Below are the code and all the weights of a small trained network. Each question names an input and a target symbol and asks about switching units off, where a switched-off unit gives its printed mean instead of its output.

import numpy as np


def w(rows, s, z=0):
    codes = np.array(rows[::2]) - 128.0
    scale = np.full(codes.shape[1], s)
    scale[-1] = z or s
    return codes * scale


def f(y):
    return y / 2 * (1 + np.tanh(0.7978845608 * (y + 0.044715 * y**3)))


def softmax(a):
    e = np.exp(a - a.max(-1, keepdims=True))
    return e / e.sum(-1, keepdims=True)


def log_softmax(a):
    a = a - a.max(-1, keepdims=True)
    return a - np.log(np.exp(a).sum(-1, keepdims=True))


def net(x, mask):
    ids = ['ΛΨαβημξπφ'.index(c) for c in x.split()]
    T = len(ids)
    res = E[ids] + P[:T]
    u = 0
    for l in range(2):
        q, k, v = (res @ M[l].T for M in (Q, K, V))
        z = softmax(np.where(np.tri(T) > 0, q @ k.T / 4**0.5, -1e9)) @ v
        res = res + np.where(mask[u], z, O[l][:, -1]) @ O[l][:, :-1]
        u += 1
        y = f(res @ A[l][:, :-1].T + A[l][:, -1])
        res = res + np.where(mask[u : u + 4], y, B[l][:, -1]) @ B[l][:, :-1]
        u += 4
    return log_softmax(res[-1] @ U[:, :-1].T + U[:, -1])


Q, K, V, O, A, B = {}, {}, {}, {}, {}, {}
E = w([
[68,137,162],'Λ',
[220,137,124],'Ψ',
[208,129,122],'α',
[122,81,157],'β',
[211,86,38],'η',
[131,119,149],'μ',
[19,254,132],'ξ',
[116,164,139],'π',
[147,90,151],'φ',
],0.018)
P = w([
[75,58,226],'0',
[194,69,146],'1',
[161,49,148],'2',
[126,62,169],'3',
[66,66,195],'4',
[97,93,191],'5',
[62,98,192],'6',
[53,86,189],'7',
[53,112,192],'8',
[3,97,185],'9',
[17,78,174],'10',
],0.0041)
Q[0] = w([
[176,134,5],'L0H0',
[96,137,128],'L0H0',
[66,156,102],'L0H0',
[75,55,90],'L0H0',
],0.012)
K[0] = w([
[176,1,76],'L0H0',
[138,165,86],'L0H0',
[182,85,214],'L0H0',
[80,110,27],'L0H0',
],0.0087)
V[0] = w([
[254,81,204],'L0H0',
[84,109,109],'L0H0',
[118,52,132],'L0H0',
[102,75,221],'L0H0',
],0.0042)
O[0] = w([
[2,162,183,96],'L0H0',
[148,196,117,130],'L0H0',
[191,242,203,100],'L0H0',
[108,205,149,254],'L0H0',
],0.0056,0.00094)
A[0] = w([
[173,84,10,138],'L0N0',
[105,123,86,2],'L0N1',
[192,99,153,137],'L0N2',
[147,158,129,142],'L0N3',
],0.012,0.0034)
B[0] = w([
[2,160,181,206],'L0N0',
[167,135,64,77],'L0N1',
[80,192,67,250],'L0N2',
[46,83,73,140],'L0N3',
],0.0067,0.0027)
Q[1] = w([
[208,55,239],'L1H0',
[143,59,178],'L1H0',
[2,52,85],'L1H0',
[151,130,29],'L1H0',
],0.0075)
K[1] = w([
[151,77,150],'L1H0',
[115,119,2],'L1H0',
[89,212,61],'L1H0',
[145,57,42],'L1H0',
],0.0068)
V[1] = w([
[169,238,113],'L1H0',
[39,148,78],'L1H0',
[207,77,152],'L1H0',
[250,91,108],'L1H0',
],0.013)
O[1] = w([
[249,69,201,129],'L1H0',
[170,185,101,174],'L1H0',
[75,78,124,60],'L1H0',
[83,58,133,2],'L1H0',
],0.014,0.0072)
A[1] = w([
[2,137,113,29],'L1N0',
[141,156,172,89],'L1N1',
[205,158,198,8],'L1N2',
[84,231,231,102],'L1N3',
],0.0072,0.0017)
B[1] = w([
[40,2,44,156],'L1N0',
[243,45,54,173],'L1N1',
[88,65,81,234],'L1N2',
[176,59,135,255],'L1N3',
],0.0064,0.0075)
U = w([
[118,192,159,88],'Λ',
[166,81,185,170],'Ψ',
[160,86,157,134],'α',
[94,143,9,253],'β',
[100,213,93,59],'η',
[117,152,142,170],'μ',
[177,112,59,32],'ξ',
[149,139,178,148],'π',
[117,113,50,133],'φ',
],0.012,0.0042)

Each question gives the input, a string of symbols that net reads in full, and the target symbol t.
The units are the heads (4 rows each of Q, K, V and O) and the neurons (one row each of A and B). Each row of codes is followed by its name. A weight is (code - 128) times the scale printed after its matrix; where a second scale follows, it is the last column's (O, A, B and U).
mask holds one flag per unit, layer by layer, with each layer's heads first. A switched-off unit (its flag False) gives its mean, the last column of its rows in O or B, instead of its output. The means were averaged over made-up inputs and are rounded, as every weight is.
A unit's drop is (log p(t) with every unit on - log p(t) with that unit switched off) / (log p(t) with every unit on - log p(t) with every unit switched off).
k most important neurons: the k neurons with the biggest drops, biggest first
k most important neurons of layer l: the k neurons of layer l with the biggest drops, biggest first
drop of u: that unit's drop, to one decimal
input β α Ψ φ β β φ β φ, target β: 2 most important neurons => L1N0, L0N0
input η η β, target η: most important neuron => L0N0
input φ β μ ξ α π Ψ β η ξ β, target ξ: 3 most important neurons => L0N0, L1N2, L1N1
input φ Ψ β β μ, target β: 2 most important neurons => L1N0, L0N0
input α μ η, target η: 2 most important neurons => L0N0, L0N2
input α β Ψ β μ β Ψ, target β: 2 most important neurons => L0N2, L0N0
input μ ξ ξ π, target ξ: 2 most important neurons => L1N2, L1N1
input α β π β Ψ, target β: 2 most important neurons of layer 1 => L1N3, L1N0
input ξ η η ξ π, target ξ: 3 most important neurons of layer 1 => L1N1, L1N2, L1N3
input φ β Λ β η β β, target β: 2 most important neurons => L1N0, L0N2
input β β α, target β: 2 most important neurons of layer 1 => L1N3, L1N0
input μ Ψ Ψ Ψ Λ, target Ψ: 2 most important neurons of layer 0 => L0N2, L0N0
input Ψ ξ π μ α ξ β, target ξ: 3 most important neurons => L1N2, L0N0, L1N1
input β β μ, target β: most important neuron => L1N0
input β ξ ξ β ξ μ π β α ξ μ, target ξ: 2 most important neurons of layer 1 => L1N2, L1N1
input π φ η ξ ξ φ, target ξ: drop of L0H0 => 0.2
input α Ψ α, target Ψ: drop of L1N1 => 0.0
input η μ π β β, target β: drop of L1N2 => -0.2
input φ π η π φ ξ π ξ, target ξ: drop of L1N3 => 0.1
input φ μ β φ, target β: most important neuron of layer 1 => L1N0
